Below are the code and all the weights of a small trained network. Each question names an input and a class and asks about switching units off, where a switched-off unit gives its printed mean instead of its output.

import numpy as np


def w(rows, s, z=0):
    codes = np.array(rows[::2]) - 128.0
    scale = np.full(codes.shape[1], s)
    scale[-1] = z or s
    return codes * scale


def f(y):
    return y / 2 * (1 + np.tanh(0.7978845608 * (y + 0.044715 * y**3)))


def log_softmax(a):
    a = a - a.max(-1, keepdims=True)
    return a - np.log(np.exp(a).sum(-1, keepdims=True))


def net(x, mask):
    res = np.array(x, float).reshape(1, 8) / 4 @ E
    y = f(res @ A[0][:, :-1].T + A[0][:, -1])
    res = res + np.where(mask, y, B[0][:, -1]) @ B[0][:, :-1]
    return log_softmax(res[-1] @ U[:, :-1].T + U[:, -1])


A, B = {}, {}
E = w([
[115,114,114,151,119,123,143,148,142,121],'x0',
[132,163,88,111,146,50,78,156,174,182],'x1',
[127,116,122,120,116,129,124,130,135,121],'x2',
[126,116,119,130,121,128,131,133,134,126],'x3',
[124,136,128,150,137,123,135,136,121,129],'x4',
[82,94,124,73,250,121,154,174,110,121],'x5',
[128,64,195,144,140,70,140,85,140,148],'x6',
[142,136,132,126,142,132,133,118,120,142],'x7',
],0.016)
A[0] = w([
[140,83,202,163,125,51,104,94,166,152,205],'N1',
[150,121,109,104,144,25,106,160,154,149,170],'N2',
[138,177,87,157,74,120,89,155,138,178,140],'N3',
[141,114,133,130,143,114,114,148,142,157,65],'N4',
[99,102,161,135,145,153,149,112,120,137,109],'N5',
[200,171,97,106,131,126,124,195,155,116,99],'N6',
[112,148,115,98,136,30,109,151,159,175,5],'N7',
[129,125,140,123,127,155,140,138,156,160,124],'N8',
[137,60,180,164,133,67,100,85,162,168,62],'N9',
[126,119,143,144,148,138,154,114,108,138,98],'N10',
[112,123,124,65,202,144,151,207,139,133,148],'N11',
[139,114,163,170,97,148,128,102,133,149,52],'N12',
[157,138,164,172,73,121,145,79,143,117,43],'N13',
[121,134,119,131,162,98,127,110,167,146,58],'N14',
[99,126,137,110,111,138,130,124,155,131,108],'N15',
[155,179,75,128,104,102,98,129,138,143,130],'N16',
[130,129,97,110,122,170,163,154,160,123,135],'N17',
[95,21,177,133,178,128,140,104,95,114,108],'N18',
[148,117,141,153,113,230,199,93,105,51,141],'N19',
[130,135,150,120,123,138,139,145,147,140,127],'N20',
[113,111,164,161,122,114,99,113,169,162,51],'N21',
[115,123,121,145,86,196,153,109,76,104,39],'N22',
[162,123,166,171,89,161,103,105,169,143,192],'N23',
[116,140,122,143,154,145,118,95,155,121,119],'N24',
[109,132,123,136,139,144,124,106,149,136,127],'N25',
[71,148,129,74,164,120,155,184,103,131,125],'N26',
[115,115,113,109,134,87,125,125,122,183,49],'N27',
[74,116,69,68,204,129,134,149,119,131,20],'N28',
[140,95,192,150,119,60,117,106,154,149,16],'N29',
[150,168,62,136,122,137,98,131,139,133,122],'N30',
[125,131,91,135,146,147,124,117,98,90,72],'N31',
[94,62,207,102,151,142,184,160,103,139,108],'N32',
[133,86,141,90,127,93,171,121,105,98,111],'N33',
[106,157,84,120,153,247,106,165,126,130,76],'N34',
[123,109,134,181,128,138,97,137,118,123,123],'N35',
[91,142,156,102,144,155,186,108,132,103,92],'N36',
[149,123,119,129,140,133,134,118,146,124,121],'N37',
[125,77,151,128,154,145,166,128,91,118,102],'N38',
[174,189,81,134,95,121,88,152,170,156,137],'N39',
],0.011)
B[0] = w([
[180,46,169,57,79,134,141,193,69,49,221],'N1',
[66,203,106,191,99,179,156,50,93,165,208],'N2',
[126,202,105,131,200,132,43,144,171,155,203],'N3',
[154,130,144,83,83,137,181,128,143,109,131],'N4',
[176,112,93,74,163,62,91,185,163,88,159],'N5',
[116,183,126,164,147,138,98,159,190,149,167],'N6',
[166,47,245,45,28,161,246,203,3,86,172],'N7',
[150,127,139,130,117,111,107,116,115,146,127],'N8',
[48,143,110,160,25,213,205,73,54,207,178],'N9',
[138,98,95,118,170,113,116,189,144,119,140],'N10',
[115,94,172,118,40,170,188,151,63,85,238],'N11',
[194,108,188,96,107,130,163,222,68,52,151],'N12',
[200,51,242,86,41,105,215,233,45,71,173],'N13',
[167,95,151,138,103,167,156,177,91,94,139],'N14',
[137,141,121,139,139,141,113,147,109,124,124],'N15',
[160,203,89,163,184,89,89,162,159,124,185],'N16',
[136,148,166,138,93,149,129,114,113,133,161],'N17',
[206,135,80,83,191,72,74,212,220,88,216],'N18',
[84,137,133,126,34,218,189,69,37,124,253],'N19',
[70,100,98,134,149,144,131,129,133,81,128],'N20',
[99,123,94,165,125,124,96,58,122,174,139],'N21',
[56,217,68,189,144,174,71,47,145,216,176],'N22',
[92,149,98,204,99,165,117,83,104,198,209],'N23',
[125,132,139,169,141,125,124,157,113,141,126],'N24',
[120,125,114,126,102,133,99,135,135,114,128],'N25',
[132,95,147,126,105,179,144,101,95,141,203],'N26',
[171,90,161,145,127,143,187,176,69,86,141],'N27',
[9,210,84,222,57,223,154,26,83,216,198],'N28',
[29,224,43,221,68,166,110,19,139,198,156],'N29',
[127,184,122,138,171,92,75,117,171,115,176],'N30',
[149,147,173,112,100,120,218,168,128,117,138],'N31',
[186,111,59,110,158,59,53,156,195,121,208],'N32',
[202,164,138,102,170,99,113,120,166,123,161],'N33',
[188,69,239,109,2,173,229,160,37,82,194],'N34',
[106,118,117,83,112,156,129,117,119,145,136],'N35',
[175,103,105,85,163,50,116,152,150,101,162],'N36',
[100,111,116,131,95,123,108,139,146,118,126],'N37',
[172,144,91,118,154,44,123,149,154,76,179],'N38',
[98,147,79,134,168,74,63,125,202,135,206],'N39',
],0.0062,0.017)
U = w([
[56,208,107,166,120,162,125,39,113,195,254],'0',
[143,91,176,95,112,145,155,168,81,108,48],'1',
[147,167,110,113,234,42,68,157,251,133,113],'2',
],0.014,0.002)

Each question gives the input, the list of numbers given to net, and the class t.
The units are the neurons (one row each of A and B). Each row of codes is followed by its name. A weight is (code - 128) times the scale printed after its matrix; where a second scale follows, it is the last column's (A, B and U).
mask holds one flag per neuron, in row order. A switched-off neuron (its flag False) gives its mean, the last column of its row in B, instead of its output. The means were averaged over made-up inputs and are rounded, as every weight is.
A unit's drop is (log p(t) with every unit on - log p(t) with that unit switched off) / (log p(t) with every unit on - log p(t) with every unit switched off).
most important unit: the unit with the biggest drop
top k neurons: the k neurons with the biggest drops, biggest first
drop of u: that unit's drop, to one decimal
input [-3,7,4,-2,3,3,8,8], class 1: most important unit => N1
input [3,-6,6,6,0,-8,4,2], class 1: top 3 neurons => N13, N12, N1
input [0,1,-2,7,-3,-4,0,5], class 2: top 2 neurons => N19, N28
input [-3,-2,0,7,-7,-4,1,5], class 1: top 2 neurons => N28, N13
input [4,-3,3,-3,-5,-4,1,4], class 1: top 2 neurons => N13, N28
input [5,0,-3,-8,-3,3,1,8], class 2: top 3 neurons => N19, N34, N7
input [6,0,-4,7,-8,-4,2,4], class 1: top 2 neurons => N28, N1
input [3,-1,-4,-7,-3,-6,4,-7], class 1: top 2 neurons => N13, N1
input [-1,6,-6,-4,5,-7,0,1], class 2: top 3 neurons => N19, N39, N28
input [5,8,-7,-6,-1,4,3,8], class 1: top 2 neurons => N7, N1
input [0,-3,-8,-4,-1,-8,6,-2], class 1: top 3 neurons => N13, N1, N12
input [5,-2,5,4,8,-8,5,4], class 1: top 2 neurons => N13, N1
input [-5,0,0,-2,8,-5,2,-4], class 1: top 3 neurons => N13, N1, N28
input [-1,-6,2,4,1,-1,-3,-5], class 0: top 2 neurons => N22, N1
input [0,8,-6,-2,0,5,7,6], class 1: drop of N1 => 2.0
input [-7,8,-4,-4,5,-4,-7,-1], class 2: drop of N25 => 0.0
input [1,8,-8,-8,-8,0,-2,-3], class 2: drop of N39 => 0.1
input [-5,1,4,7,0,-2,-2,0], class 2: drop of N19 => 0.3
